Below is a small trained network, with its code and all its weights. Each question gives an input and a target symbol and asks what happens when units are switched off, that is, made to give their printed mean instead of their output.

import numpy as np


def w(rows, s, z=0):
    codes = np.array(rows[::2]) - 128.0
    scale = np.full(codes.shape[1], s)
    scale[-1] = z or s
    return codes * scale


def norm(h):
    return h / np.sqrt((h * h).mean(-1, keepdims=True) + 1e-5)


def softmax(a):
    e = np.exp(a - a.max(-1, keepdims=True))
    return e / e.sum(-1, keepdims=True)


def log_softmax(a):
    a = a - a.max(-1, keepdims=True)
    return a - np.log(np.exp(a).sum(-1, keepdims=True))


def net(x, mask):
    ids = ['ΓΠΨαδζλμξστ'.index(c) for c in x.split()]
    T = len(ids)
    res = E[ids] + P[:T]
    u = 0
    for l in range(2):
        r = norm(res)
        for j in range(3):
            rows = slice(2 * j, 2 * j + 2)
            q, k, v = (r @ M[l][rows].T for M in (Q, K, V))
            z = softmax(np.where(np.tri(T) > 0, q @ k.T / 2**0.5, -1e9)) @ v
            o = O[l][rows]
            res = res + np.where(mask[u + j], z, o[:, -1]) @ o[:, :-1]
        u += 3
    return log_softmax(norm(res)[-1] @ U[:, :-1].T + U[:, -1])


Q, K, V, O = {}, {}, {}, {}
E = w([
[130,65,137,24],'Γ',
[114,7,207,112],'Π',
[86,86,209,218],'Ψ',
[121,213,57,78],'α',
[163,118,103,81],'δ',
[102,144,159,108],'ζ',
[31,85,143,142],'λ',
[179,183,134,129],'μ',
[188,13,31,22],'ξ',
[139,74,83,109],'σ',
[108,97,118,62],'τ',
],0.016)
P = w([
[109,187,129,149],'0',
[225,229,140,52],'1',
[182,1,145,53],'2',
[224,138,78,152],'3',
[164,137,114,66],'4',
[157,158,223,208],'5',
[141,193,90,156],'6',
],0.0053)
Q[0] = w([
[65,95,87,122],'L0H1',
[60,101,49,175],'L0H1',
[95,98,251,39],'L0H2',
[170,77,66,140],'L0H2',
[50,178,80,129],'L0H3',
[108,102,43,188],'L0H3',
],0.011)
K[0] = w([
[211,81,163,46],'L0H1',
[168,145,159,67],'L0H1',
[134,106,164,102],'L0H2',
[39,133,180,117],'L0H2',
[166,254,212,124],'L0H3',
[88,138,114,139],'L0H3',
],0.0063)
V[0] = w([
[45,172,85,154],'L0H1',
[186,131,163,164],'L0H1',
[184,73,222,61],'L0H2',
[191,138,115,126],'L0H2',
[66,236,154,111],'L0H3',
[97,156,178,254],'L0H3',
],0.01)
O[0] = w([
[62,62,196,228,69],'L0H1',
[169,27,11,41,136],'L0H1',
[246,230,98,183,253],'L0H2',
[103,253,134,198,107],'L0H2',
[146,94,104,241,48],'L0H3',
[173,115,145,73,74],'L0H3',
],0.0064,0.0057)
Q[1] = w([
[84,164,147,90],'L1H1',
[122,232,123,161],'L1H1',
[125,173,141,171],'L1H2',
[197,150,161,92],'L1H2',
[196,152,196,138],'L1H3',
[83,6,111,86],'L1H3',
],0.011)
K[1] = w([
[97,191,154,166],'L1H1',
[73,122,75,166],'L1H1',
[254,190,155,148],'L1H2',
[106,191,78,203],'L1H2',
[40,162,127,254],'L1H3',
[166,158,95,134],'L1H3',
],0.0082)
V[1] = w([
[61,77,152,47],'L1H1',
[33,206,164,196],'L1H1',
[125,63,84,44],'L1H2',
[158,165,98,254],'L1H2',
[191,113,208,134],'L1H3',
[166,217,48,94],'L1H3',
],0.0093)
O[1] = w([
[84,182,124,55,104],'L1H1',
[28,92,72,204,33],'L1H1',
[203,184,208,120,74],'L1H2',
[90,42,43,86,147],'L1H2',
[127,115,209,180,253],'L1H3',
[254,193,62,190,59],'L1H3',
],0.0078,0.0035)
U = w([
[101,126,131,97,54],'Γ',
[221,180,191,210,154],'Π',
[180,125,124,184,60],'Ψ',
[126,36,201,170,201],'α',
[67,255,135,152,141],'δ',
[97,119,104,142,141],'ζ',
[143,132,245,67,217],'λ',
[133,116,80,165,181],'μ',
[118,171,108,92,75],'ξ',
[77,74,95,118,59],'σ',
[168,140,167,234,3],'τ',
],0.0088,0.0029)

Each question gives the input, a string of symbols that net reads in full, and the target symbol t.
The units are the heads (2 rows each of Q, K, V and O). Each row of codes is followed by its name. A weight is (code - 128) times the scale printed after its matrix; where a second scale follows, it is the last column's (O and U).
mask holds one flag per head, layer by layer. A switched-off head (its flag False) gives its mean, the last column of its rows in O, instead of its output. The means were averaged over made-up inputs and are rounded, as every weight is.
A unit's drop is (log p(t) with every unit on - log p(t) with that unit switched off) / (log p(t) with every unit on - log p(t) with every unit switched off).
The circuit of an input: a set's keep is (log p(t) with only the set's units on - log p(t) with every unit switched off) / (log p(t) with every unit on - log p(t) with every unit switched off). Starting from all 6 units, units are removed one at a time, each time the one whose removal leaves the highest keep (on an exact tie, the one counted first), for as long as the keep stays at least 0.8.
units of the circuit, in order: the units of the circuit, biggest drop first
unit that matters most: the unit with the biggest drop
which heads matter: for each layer, one digit per head in row order, 1 if its drop is at least 0.15 and else 0, layers parted by /
drop when u is switched off: that unit's drop, to one decimal
input σ σ Π Ψ τ μ, target δ: which heads matter : 011 / 100
input Π τ δ Π Π σ Π, target Π: unit that matters most : L1H3
input Π Π δ Ψ λ, target Π: units of the circuit, in order : (L1H3 L0H2)
input Ψ Ψ Π Γ Ψ λ, target λ: units of the circuit, in order : (L0H3 L0H1)
input Ψ Ψ σ, target λ: which heads matter : 011 / 010
input Π Ψ ζ μ δ, target Π: units of the circuit, in order : (L1H3 L0H2)
input Π Ψ μ μ τ δ Γ, target Π: units of the circuit, in order : (L1H3 L0H2)
input σ Π μ, target δ: units of the circuit, in order : (L0H2 L0H1 L1H1)
input Ψ δ Γ Ψ, target λ: units of the circuit, in order : (L1H1 L1H3 L0H1)
input Ψ λ σ, target λ: which heads matter : 010 / 010
input Ψ Ψ λ δ, target λ: which heads matter : 000 / 001
input Π Γ Ψ σ μ Π, target Π: units of the circuit, in order : (L1H3 L0H1 L0H2)
input Π σ τ σ, target Π: drop when L0H1 is switched off : 0.0
input Π μ Ψ δ Ψ τ, target Π: unit that matters most : L0H1
input Π λ τ, target Π: drop when L0H2 is switched off : 0.2
input Ψ δ σ α μ, target λ: drop when L1H3 is switched off : 1.1
